Each row has a hidden value; after the row comes its grade, the name of the range that the value falls in. Each part has its own.
[ 304 -195   50 -108  -43  186 -199   38   63 -175  254    9  100 -203
  106  198  188 -125 -181 -251  192 -196 -215  119  137  126  130  -91
   52  243 -176  -42  343  -30 -416   99  -70  169  178  185  195  -28
 -110  -65  -48  141  -19   18] | j441
[ 229   39  194 -172  190  222   -9 -129   -7 -110   78  103  -43  314
  139  245 -250  470  231  354 -210  209   -8 -175  354  180   29 -245
  341  448 -294 -214  213    3  169 -116   88  151  204  212  -81 -149
  -50 -161 -151 -246   63   39] | j71
[ 513 -136  179 -219  416   21 -190  240    2  182   26 -225    8  267
 -130  343 -237  371  -60  144  -19  246 -327 -233   49   23    8  -19
  350  245 -254 -571  207  -94  -18  -95  128    6  310   71   12 -217
  120   57  188   75 -237   90] | j98
[ 273  -79  146  -35  -62  -36  -29   86  100 -227  233  185   77  -78
   72  177  377  -53 -244 -254   89 -119 -147 -129  229 -100  191 -136
  -45  580 -253   88  246  -19 -216  134   93  -22  373  102  -10    3
  104   -9 -184  182  179    6] | j441
[ 197    3   35  -26  -17  -45 -146   10  117 -246  184   76  149  -73
   67  194  377   10  -96 -276   84 -186  -69  -31  170    9  137   13
   25  535  -36  100  360  111 -281   86   90  131  377  129  154  -63
   55    5  -90  176 -145  -66] | j441
[-149   34 -355  138   80  163 -195   84  -57  141  226  -46   66  -95
  118    2 -176  193  -31  129   50   38 -139   93  174    5 -283  -29
  -65  123  -81  148  446  -59  300 -524 -253 -183  173   93 -413 -355
  236  209 -205  235  306   95] | j598
[-102  -27 -404  -46  106  268  -84  208 -208   -5  360  -26   55  -82
  185 -188 -228  246   49  -72  113   61 -203  176  348  205 -158  185
 -200  -88 -283   52  362  -14  155 -332 -245  -28   13  268 -211 -469
  129   67 -355   95   66  298] | j71
[ -50  -22 -245  -70   76   70  110  299 -223    8  284   37  -10   12
  171 -146 -110  174  -72  -94  131  139 -278   91  311  -26  -49  208
 -217  123 -373   31  203   -2  161 -248  -76 -120   98  228 -269 -339
  118  140 -351   68  111  238] | j441
[ -27  144  -80  -61  145 -210   88  302 -287  374 -110 -185    6   72
   14  126 -146 -168 -328   53  237  280 -462  150  -63 -318  -25  292
 -169  261 -123  134   53  297  110 -243  248   -8  162  127 -235  -48
  142  310 -229  137 -110  -85] | j71
[ 127 -206 -258   57   51 -123  215  -47  -26  -78 -107  -77   66  138
  129 -202   -6  -45  133 -102  -74   78   38   46  -34  139  -23  345
  -11 -222  128 -311  -24  -37   66   52  -10  130  -89 -109  542 -408
   76  311  231 -169 -374  280] | j71
[  96 -226  -55  103 -130 -216  329  -17  -10   87 -200  -47  -79   55
  145 -196  122 -308  -61 -138   14  -64    3  133 -288 -123  -26  297
   20 -156  153 -181 -232  -23  -53   88   84  -25  -65 -192  409 -210
 -139  412  371 -140 -210   77] | J376
[ 333  -47  352  -58 -160  -23   67   15  136 -148  119  267  -81  -91
  138  268  405 -195 -197 -127   77 -169  -53  -65  132 -175  245 -102
   59  584  -95   79    2   39 -330  237  276   71  312  110  -18  105
 -128  -20 -121   77  172  -74] | j127
[-187   27 -433  150   51  351  -60   12 -225   63  148  -54   45 -181
  160   -6 -273   77    4  235   96    5 -128  256  301  116 -154  116
 -209 -137   10  337  152    9  192 -398 -200   30  -99  159 -348 -359
   89  105 -329   94  181  177] | j98
[ -16   86  187   13  -75  276  -58 -163  -24  144   98   68 -119   -9
  128 -413   31  194   91 -220 -214 -191  222 -315 -205  304 -174 -331
  160 -110 -267  144   26  140  131  204   85 -106  108 -216  121 -270
   56 -189  -26 -214  224   68] | j127
[-331  271 -390   85  130  164 -121   18 -270  210   43 -147   74  -83
  137  -25 -198  226   83  105   67  180 -146  100   57   69 -217  122
  -53   77   66  273  393  293  333 -400  -25  170   84   49 -225 -282
  173   97 -337   -2  -92   29] | j598
[ 257 -188   -5   -3  187  294 -181 -163  136 -190  133  -59   54  209
   71  275 -260  440  202  374 -163  -99   20   13  335  229  -86 -209
  356  244 -154 -187  261 -247    9 -315 -219  -72  175  191  -89 -290
  -94   -2  186  -13   71   -3] | j441
[ 200    4  389  -12    4  204   41 -158   25  172 -139   43 -212  143
   62  267 -120  147   37  378 -132  -66   46  -54  -61  -93  -32 -266
  423  319   -1  -11 -138   -2   -5  -73  183   18  170   -7 -221   11
 -339  -26  196 -169  126 -212] | j166
[  58  -23  127   18  -36 -289  345   74  -66  163 -175   35 -118  231
   62 -231  157    8  -42 -176 -102  109    5 -183 -268 -220  -39  132
  109  174  -42 -183 -129   78  182  103  233  -84  183 -241  196 -172
   -9  283  229 -191 -166   28] | j166
[ -48 -158   24  146 -108  235   61 -176 -201  295 -205 -259  -39 -169
    6 -404   -8 -191 -206 -285  -18 -183  -38 -116 -583  178 -141 -266
  125 -500  -98  129 -148   78   -2  255  -40  -12 -148 -496  429  -98
  -84    1  343 -260   -9   -6] | j166
[-128   44 -236   58   48   -8  235  241 -245  122  117   58  -57   58
  149 -125 -162   62 -130  118   77  178 -227   84  273 -184  -74  214
 -294  125 -263  213  -33   21  316 -319   20 -233   57  144 -447 -313
  189  258 -363   73  268  181] | j441
[ 217  -96   27  144  -41 -208  382  -34   50  161 -233  169 -177  106
  136 -122  114 -183   62   96 -178  187  174 -217 -143 -144    6  240
   -4 -115  268 -291 -385  -60  252  176  311   14  -35 -309  230 -330
  177  358  134 -175   21  333] | j598
[  25 -293 -367  212  -96  268   87 -274   48 -102    4    3   12  -65
  239 -268 -180  -93  236  131 -132 -182  244  233   70  348 -184  138
  -22 -535  213  -80  -69 -220   79 -109 -294   36 -304  -66  341 -520
  -53  233  218 -145   33  325] | j71
[-324  221 -129   49  -43   62  285  106 -351   89   76  102  -75   30
  196 -178  -53  149  -98   30   43  173 -178  -16  185 -166  -40    7
 -199  307 -329  439   40  220  361 -213   98  -89  107   60 -424 -121
   76   56 -484 -130  264   18] | J376
[ 344   35  414    2  181 -113  125   77   61   46 -132   58 -127  305
 -112  421  124  359  -81  283 -148   66  -69 -363   97 -353  132 -143
  352  727  -79  -99 -143  -55   60  -35  359 -145  481  -75 -346   -6
  -27   71  169    9   12 -171] | j166
[  68 -214  -76   88  -85  -29  157 -150  -73  276 -305 -221  -43   15
  136  -95 -209 -471 -115  112   63  -44  -89  334 -367   13 -121  179
   49 -374  167  -74 -220   59  -74  -44   11   58 -240 -106  396 -135
 -190  371  358 -149 -135  -36] | j441
[ 197 -189   51   92   66  177 -123    1  -78  372 -121 -309  -21 -114
  -97 -254  -89 -157 -250 -199    1 -186 -100 -153 -468  174 -148 -127
   73 -505 -108  -16 -179    6  -80  188   34 -171  -44 -367  289 -253
  125   79  341   14    6   78] | j441
[-204   83 -154   39   31  193  -43   21 -225  306   21 -165  -41    1
  133 -142 -337   24  -80  141   67   -4 -176  208  -57   45 -252   -7
  -35  -81 -198  282  103  162  190 -353  -74 -140   -9   95 -263 -223
  -15  136 -129   -7  171  -74] | j441
[ 153    5  147  113 -178  -75   70 -106  186 -298  106  284   28  -53
  150  313  423 -124 -130   20   22 -237   48   20  290 -224  183  -81
  -11  741   36  316   97    8 -194   -1  142  -22  361  142 -162   52
  -45   94 -140  158  236 -159] | j127
[ 307   37  164   -2    3   15 -128  -81  221 -251  167  255   59  -14
   94  416  327  119    0   42  -52  -49   40 -177  320  -56  150 -163
  157  733   43   -5  337   -9 -115   26  151  164  429  125  -63  -28
   90  -39 -171  137  109  -15] | j598
[  99 -123   -4  -27  -94  -53  383   29 -120   42  -82   83 -159   49
  226 -276   72 -143   73 -157  -24   63   32   17 -110   24   54  299
  -25 -198    5 -207 -272   58    9  225  196  129 -128 -104  365 -275
 -126  190   66 -296 -188  259] | j127
[ 330  137  440  -97  271  -83   36   66   42   54 -116    2 -118  388
  -83  515   11  493   24  367 -152  118  -97 -325  144 -269  122 -118
  447  821 -122 -128  -37   69   47 -106  411  -57  519   60 -352    4
  -67    0   99  -36 -109 -246] | J376
[-170    8  -37  198 -296  689  205 -488 -161 -156   48  265 -168 -296
  342 -453   33   20  287   -6 -242 -280  449 -126   71  523    5 -307
  -25 -502   13  451 -326   69   97  376    3  264 -372 -249  226 -292
 -173 -373 -254 -525  333  305] | j127
[ -18  -14   25  -12 -108  -94  322    1  -95  142  -97   75 -184  107
  210 -381   81  -21  157 -202  -97   20  138  -24 -246   14  -85  265
   80 -140   63 -183 -168  133  111  151  191   83  -29 -158  326 -310
 -151  203  152 -307 -246  158] | j166
[-295  371  -64 -237  156  -58   69  411 -435  389  141 -107 -113  132
  143 -177 -196  309  -61 -156  183  310 -396   65  -20 -159 -158  268
  -56  340 -400  135  306  468  271 -311  224   11  261  241 -396 -173
    1   76 -448  -55 -188  -71] | J376
[  40 -158 -154  267  -72  537 -399 -356   73  137   33 -180   85 -388
   29 -130  -40  -90  -38  -57  -68 -392  161  -46 -280  437 -248 -409
  156 -492  162  220  185  -82  -74   34 -276   42  -92 -334  248 -267
   74  -98  227   44  226   73] | j598
[  71  -80  115  104 -115  367  -37 -211 -114  256 -109 -110  -90 -232
   70 -269  -34 -247 -136 -131  -36 -239   62  -88 -367  270  -73 -247
   50 -475  -48  226 -245  118 -100  307   88   52 -173 -308  286 -137
  -49 -115  102 -183  149   61] | j441
[-320  149 -178   65  -19 -156   98  169 -239  311  -25 -139  -13   75
   91 -170  -87   11 -186  -65  131   59 -251  193 -166 -274 -247  143
  -68  256 -140  279  225  226  252 -415  -20 -202  209   32 -295 -132
   -6  338  -56   71    5 -200] | j166
[  45 -269  -87  138 -136 -105  274  -98  -37  117 -218 -119  -49   30
  139 -186   -5 -329 -105  -44   20  -87  -38  192 -313  -69  -83  148
   52 -230   91 -108 -189  -65  -26   -1  -44  -63 -130 -201  373 -163
 -172  387  403 -155  -88   17] | J376
[  90 -173 -292   22   41  -45  144 -100  -58   42 -155 -143   38   70
  168 -278  -81 -105  226 -137  -62   70   88  128 -198  274  -99  415
   49 -458  269 -382   -6   63   26   98    1  299 -208 -136  722 -452
  -10  286  283 -253 -540  304] | j98
[ -10  -99  -25  -50 -103  -87  275 -115  -68   59 -100   16  -77  184
  270 -250 -102 -125  108  -37  -64   85   17  150 -146   74  -94  130
   97  -54  -88 -194    2   92  102  -11   30   80  -82    5  383 -194
 -171  238  128 -319 -111   60] | j127
[  34  -20   51   98 -101  329   36 -129 -136  128   -4    1  -86 -219
   96 -319   78 -102  -64 -210  -57 -197  100 -179 -192  251  -15 -151
  -43 -359  -81  247 -220  122  -32  329  127   53 -104 -274  207 -225
   41 -143  -60 -174  129  173] | j441
[  25 -136  -20  -17  -84  -93  302  -10 -109  121 -144  -35 -117  110
  184 -210  -16 -109   51  -95   -5   55  -30  133 -235  -41  -64  223
  126 -101   45 -240  -86   48   35   28   62  105  -64  -98  341 -195
 -249  272  259 -274 -262   67] | j166
[ 172  -73  126   -8 -103  -40 -111   31  123 -200  208   80   96 -107
   68  153  422  -23 -212 -340  113 -252 -123  -39   50  -95  100 -156
   94  592 -165  110  377   23 -292   64    5  -13  420   56   69   46
  -53   17   14  177   28 -158] | J376
[ 434  -87  207 -179  290  168  -51   46   34  -85  113   53  -31  280
   22  359 -190  472  105  305 -148  235 -130 -266  365   89   91 -183
  325  431 -297 -400  178 -148   86  -78   99   73  271  166 -115 -188
   56  -98  -57  -83   33  142] | j98
[   3  -40  -17   11 -147   47  258 -172  -19 -125   -1  161  -93   57
  283 -275  122    3  230 -136 -132  -63  216   -4  -10  174    3  122
   66  -42   29  -66  -64   90   34  177   99  172  -50  -56  381 -276
 -143   63   21 -331 -129  169] | j127
[ -49  -16  -61 -204   18  252  -40  264 -260  169  354   12  -66  -53
  221  -96 -294   73 -193  -46  208  142 -419  192  215   34 -119  -99
 -107  147 -623   67  354   44   94 -301 -153 -110   76  349 -374 -138
  -47  -12 -434   38  370   84] | j441
[  13   47   85  127  -27  152  -49 -245 -114  330 -239 -153    2 -113
   -3 -246   25 -161 -136 -166 -119   -2   51 -310 -505  194 -118 -319
  129 -276   15  122  -34  225  143  293  165  129  -20 -486  413  -81
  192  -52  109 -221   40   26] | j598

New part:
[  83  110  167   58   57   34   61   26  194  -23  -52  -72   64  232
   64  -83  100  -45   72 -175 -105 -239  -17  -56 -174  180   40   78
 -122  -54 -136 -127  108  -56  165  -32  -59   86   61   83  -84  -44
 -141   -4  199  -71 -131   19] | Q
[ 124  204 -221  131  209   -7  254  229   55 -148  183  -28  188  362
   43  -59  157  -18  -59 -131 -491 -270 -295  -12  -76  133  -16  112
   33 -209   35   78   50   11  172  235  -21 -127 -143  118   32 -196
  195 -230  -42 -183  -70 -183] | X
[-326   -8   95  -31   47  -45 -284  -23    5   14 -174  -83  -20   92
  326  -96   -1  -53 -226 -262  155  198   51   34   35  -29 -247   49
   13 -227  107   68  322 -220  152 -202  257    2   38  -10  -95  -72
  -52   -4   39  108 -252  155] | M
[ -52   50 -363 -144   -8  -87  -74   71 -164  -34  347   22   72  -69
  200 -102  180 -110 -109 -214 -278  -83 -120  364  144   86 -214    0
 -113   83  155   -4   23  -86  169 -219   -2 -133  -86  -89   89   -5
  292   60 -172  -67  137  107] | X
[ -52  -16 -130   42   39  -23  -11   45  -17  -49   49  -23  131  112
  180 -111  103 -134  -98 -146 -211  -94   73  251  -63   75  -25  -36
  -96   37   48  -22  120  -25   77 -189  -15  -20  -39  -15  -58 -131
  105   24   48  -81    2  105] | U
[ 124  154  345   20   65 -101   31  106   94 -245 -360  -61   81  342
  234  -56  163    4  -17 -119 -164 -163 -108 -160 -208  157 -128  132
  127 -354 -114  188  233 -142   49   55   85   66   77   47   63 -190
 -133 -201  128 -153 -292  117] | M
[ -15 -142 -551   33   79    1  139  -77 -345 -154  252   72  172 -333
  101  -30   27   -3  -19   70 -437   58 -232  428  211 -148 -107  -89
  -47  270  251  162  -56   15 -215   45  241 -269 -217  -50   98 -101
  403  109 -374  112  141  -15] | W
[ 206  167  -41   -2  -16   33   76   81   64  -79  119  -52    3  225
  -16  -32   15  107  217   -1 -272 -179 -165    6 -153  131   79   21
  -42 -114 -209  -34  -71    6    9   83 -182   45   17    0  122   -1
   19  -92   84 -208  -67   52] | E
[  52  116 -494   52   80   70   58  104  -93  -19  368  -10  128   60
   33  -15  100   17    9 -140 -394 -147 -280  258   73   86  -57   48
  -33  -64   79  101    6  -62   64  124  -90 -202 -163   16   71  -43
  395 -108 -178 -106  226 -153] | V
[-103  -86  -36  -17  -43 -143   13    9  -85 -255 -121   41  156  -80
  134 -149   41  -20   44  118 -246  231   -3  161  -38 -145 -138 -116
  -25  129  174  155  113   60 -135   20  304 -164  -18   28   40 -295
   57  -43 -138   45  -52   71] | V
[ -31 -131 -336   26   -8  -40   84 -177 -255  -62  357  169   80 -363
 -125  -24  229  -71  103  -89 -314  -20 -100  281  174  -49  -37   -5
 -152  260  101  119  -75  -48   89  -69  166 -105 -121  -44  -16   42
  251  152 -227  249  325 -112] | M
[ 138   93 -563  -59   69  107  142  101 -140  -15  451  -87   59 -118
  -28  -40   -9  110  177    6 -455 -185 -355  246  142   50   19  -39
  -97  175   32 -210 -219   90  -83  172 -138 -142 -193  -32  174   85
  319  156 -246  -19   93  -37] | X
[  20  -25  -20   -7  -81  -32  -86  -91  -42  -73 -123   14   -1 -139
   83  -60  112   49  144  -42  -14   27 -124  114  -16   61  -61   -2
    6   12    5  123  117 -110 -124  -27  113  -16   69    3   48  -45
   23   71  -86   98   -3   81] | V
[ -75  -67  -22   20   51 -188   45   37  -62 -145 -149   38   71  -10
  195 -163  233 -120 -122 -100 -118  -20  -73  106    0   67  -82  -22
   37   39  170   51  154  -11   12 -155  242   17   14   19  -14 -200
  -17  125  -92  118 -248  154] | E
[-390 -103 -253  -29  126    5 -163  -22 -207   -3  188  -64  102  -35
  253  -52  -66 -113 -282 -207 -182  221  102  245  171 -199 -242  -26
 -109  -18  192    5  149 -107  177 -162  224 -134 -198  -96 -101  -46
  221   40  -87  142   -5   59] | M
[-113  -65 -233  -20 -173   62 -224  -36   33   40   64  -44   72  -89
  115 -152  -78  -12  137    7  -32  164  150  405  -73   -7   16 -181
 -170  206   51  -65   96   16 -139 -196  -60  -96   58   -8  -22 -109
  120   69    9  -79  190  134] | U
[ -24 -100 -554   20   -9  -46   30  -80 -350  -39  431  139   52 -211
   -4   11  143  -39  -14  -56 -368   12 -149  426  167  -48  -29  -57
  -60  117  104  210  -91  -50  -12 -122   17 -127 -172 -142   85   22
  434   54 -256   49  276    7] | E
[ 255  150 -167  158  225  133  309  128  119  -15   63 -139   88  228
    4  -39   82   45   90 -105 -323 -467 -328  -57  -92  241  182   91
  -14  -37 -110 -235  -47   50  -10  215 -152   59  -94  113    5   -9
   16  105   36  -53 -241  -65] | E
[ 200   59 -170  -85 -110  204  -37 -116   47   57  145 -111  -32 -249
  -35  -42  -99  174  413   27  -83 -145 -184  189    6  109   66  -41
 -195  264 -151 -257 -123  -19 -197   55 -141  -22   53   12  108  183
   12  241  -44   14  106   67] | W
[-272  -90  -17    5  -37  -30 -307  -64  -21  106 -119  -58  -34  -29
  207  -79  130 -103 -127 -293  177   89  121  155   12   80  -83    9
  -19 -109   46   12  273 -193  108 -281   46   92   43  -66 -131    3
   18  143   52  189  -22  155] | E
[  27  149  311    7  -65 -165 -135  -18  162  -21 -167   84 -105  238
  115  -92  319  -49  -10 -305  170 -124  -96 -128 -144  277  -92  170
   49 -329 -104  207  261 -258  287 -221   74  162  236   57  -26  -40
 -191 -119  154  -45 -195  100] | Q
[ -62  225  203  132    5 -136  -93  -65   -1 -118  -32  183 -232  451
  -18   73  -27  262    8  -43   81  314 -343 -358 -112  -84 -124  190
  259 -773 -172  692  175 -306  187  133  321   26  144   55  117  -82
  -68 -585   49 -155 -394  -69] | V
[ -36  -42 -424  114  -41  168   -1 -189  -93  133  491   83  -18  -86
 -149   11 -153   74  173    6 -167   82  -34  316   34 -100  142  -86
 -239  163  -82   28 -131  -23   16  -81  -54  -86  -65  -24  -42  107
  223    0  -12  -40  229  -80] | U
[ -98  -23  -89   54  -60   99 -180  -63   62   57  -76  -84   24   86
  203  -80 -160   28   26  -38   63  116   77  247 -111   -3    8  -94
  -96    0  -25    5  165  -80 -133 -155  -11  -33   64    3  -48  -81
   29   -8   99 -116  -71  159] | U
[  41  -29  -53  127   86  -97  158  -57 -107  -96  182  147  100  114
  -10  -31  293 -175  -85 -199 -321 -218   26  131  -52   94   38   69
  -87  -31  -46  159   37  -76  265 -191   37   68  -60  -30  -85  -62
   95  -36   66   -6   69  -15] | U
[ -10  141   75    9  -18  -92  -12   57  134  -94   -6   30   -8  247
   97 -129   20   50   42  -42  -58   69 -136  -39 -124   43  -76   22
  -23 -151   -2  110  119  -51  106  -20  148  -41  113   98   36 -162
  -84 -186   51 -154 -247   47] | Q
[  80  -30 -435 -238  -82 -148  105   33 -367 -269  558  128  203 -277
   49  -92  179 -114   87   39 -707  -35  -37  510  164  -97 -221 -112
 -233  382  137   37 -228   90   83 -146   26 -244 -197 -174  218  -49
  413   43 -283 -111  418   86] | M
[  77   77   69  -21  -64   -4   34  -20  115 -146  -10    8   76   20
   32 -130  -23   71  221   61 -161   37  -81   51 -112    5  -49  -30
 -124  100  -21    9   37   12  -27   48  143  -95   94  109   47 -135
  -84  -71   14  -91  -59   16] | W
[ 123  -14  162  102 -121  -14   16 -165   -2 -131 -142   88  -76   89
  -56  -12  -80  163  282  179  -41  126  -26  -10 -211  -52  136  -65
    6  -95 -234  243   -2  -35 -196  -11   83   99  142   -1   72  -72
 -134 -121  117  -97 -165  130] | U
[-150   83 -212  -78  -52 -117 -132  200  -52 -137  146  -32   66  207
  128 -130    3   24  -17    0 -293  216  -29  150  -50  -62 -122  -86
   24 -160   80   97   64   42   62   -6   16 -117  -56  -43  113 -207
  188 -193  -68 -156  -15   81] | E
[-242  -49 -360   85  116 -105   -2  -18 -208  -11  282  113    4   52
  113  -57   65  -61 -248 -144 -171  164 -136  189  142 -109 -108   -2
    7 -108  192  218   77  -88  168 -147  258  -97 -121  -37  -30  -91
  236  -61 -157   68 -130    5] | E
[-128  141  368   53   72 -140 -142  -57   69  -71 -252   60 -157  336
  215  -30   93   54 -170 -250  208  107 -161 -284  -74   59 -200  203
  165 -561  -73  359  307 -326  262 -122  342  126  172   54  -16  -59
 -229 -251  127   -9 -508  110] | W
[ -24  -99 -287  -78 -263  237 -193 -272  -32  118  348  -27  -10 -323
  -93  -19 -361  161  442  188  -45  263  128  439  -27 -185   79 -226
 -395  448 -139 -139 -154   25 -247  -86 -124 -153   34  -72   23  144
  134  112   14  -62  379   70] | Q
[-129    8 -152  -35   20   46 -143  -36   -1   30   14  -79   67   32
  352  -97 -113  -45 -141 -138   10   59  -25  306   21   -2 -190  -38
 -135   60  125  -13  191 -136  -31 -205  114 -143   10   -2  -26  -75
   97   19  -14 -116 -124  174] | X
[-207  -67   88 -119   -1 -114 -134  -51  -35  -66  -69  -22   37 -129
  242 -170  118 -130 -102 -187   -1   77   82  127   71   -8 -219  -15
 -126  129  143 -109  164  -84  147 -270  272    2   37  -15  -62  -62
  -94  198  -28  173 -159  192] | M
[ 216   93   39   47   43  103  104    9  127 -106 -176 -112  135   64
  159  -71   18   42  155  -31 -169 -255 -162   88 -134  162   -5   32
  -66   61  -61  -68  104  -46 -161  100  -15  -55   41  102   32  -97
  -34   31   38 -116  -99   48] | M
[ -39   32 -239  164  265  128  113  112   65   65  -16 -179  143  233
  267  -88    7 -103 -233 -235 -171 -288 -108  149  -21  149   44   32
  -38  -35   83 -219  157  -28   31  -43  -33   -3 -129   70 -128  -92
   88  134   50  -29 -277   51] | U
[ 122  216  216   45  -40 -214    8  219  104 -226 -151   47  -28  433
  -58  -75  325   69  132  -85 -228  -84 -178 -278 -247  208   30  120
  235 -523 -179  284  119  -52  179  138  -54  150  100   42  126 -195
  -70 -312   93 -126 -157   -8] | E
[ -89   38  -18 -112 -155  -43 -210   28   -4  -96   55  -30   54   43
   95  -88   -4   22  136  -22 -151  175   88  174  -92  -34 -124  -67
  -99  -30  -38   72   90  -48   29  -70  -26  -80   34  -55   61  -94
   86 -117   26 -104  157   94] | X
[ -42  -72 -210   89  -30  189  -26  -77  116   98   51 -119   85 -126
  -22 -101 -125   41  227   15  -49    3   21  213  -66    9  151 -119
 -213  293  -10 -259   24   70 -164   37  -57  -57   -9   79 -110  -24
   23  207   27   98   84  -21] | E
[-467  -79 -248  -29  -86  -83 -303 -155 -124   75  307  133  -90  -26
  147 -100 -210   14 -163  -57  129  599   62  261  126 -309 -230 -110
 -145  -32  207  257  142 -141  163 -288  385 -195   26  -36  -63  -81
  137 -165  -88   15  -73   72] | Q
[ -68   -9  -96  -41   22  -40  -65  -71 -273  -68  265   39  -36   38
   -3   94   93    4   -2 -150 -300   12  -10   68   52  -64  -81   66
  -29 -212 -164  173  -50 -149  197  -76  -43   72 -142 -204   59  136
  190  -62    3   52  115   56] | X
[ -71  -90 -417   12   28  118  -24 -180 -280  110  483   30  -62 -131
  -10   56 -112   22   21  -77 -224   10  -12  334  141 -107   53  -64
 -190  115  -97  -47 -173  -65   48 -209  -71   19 -155 -181   14  224
  249  152  -42   34  105  105] | U
[-113  -48  -75  -13  -98  193 -192   -5  248   51 -163 -215  193 -177
  145 -206 -112  -14  219  -38   28   54  142  273  -96   52   -8 -134
 -242  357  105 -339  202   48 -181   10   -6 -151   64  146 -134 -143
  -36  210   37   81  168   13] | W
[ -99   23 -170  150  -29  245 -200 -207   10  223  111  -65 -205   87
  -49  102 -321  267  181  -18  200  203 -134   15  -44  -78  143   -2
  -26 -247 -237  103   32 -184 -122   49  -57   60   37  -24  -25  189
   35  -64  100   12 -117    8] | E
[-309 -139   54  180   28   90 -305 -260  -55  144 -310  -43 -128   46
  253   63 -176   73 -159 -159  394  303   23   52  -23 -104  -51   26
   79 -310  -30  299  352 -324 -129 -162  234   64   66  -41 -156   12
  -29  -26   90  166 -277  143] | Q
[  73  -42 -509  326  181  325  273 -144   61  130  238  -49  126  -27
  -60   -2 -296  126  130  103 -177  -81 -268  250   -9  -72  246  -78
 -190  271   46  -87  -50   65 -275  227   58 -210 -127  182 -122  -49
  185   64  -70  -18  -59 -208] | E
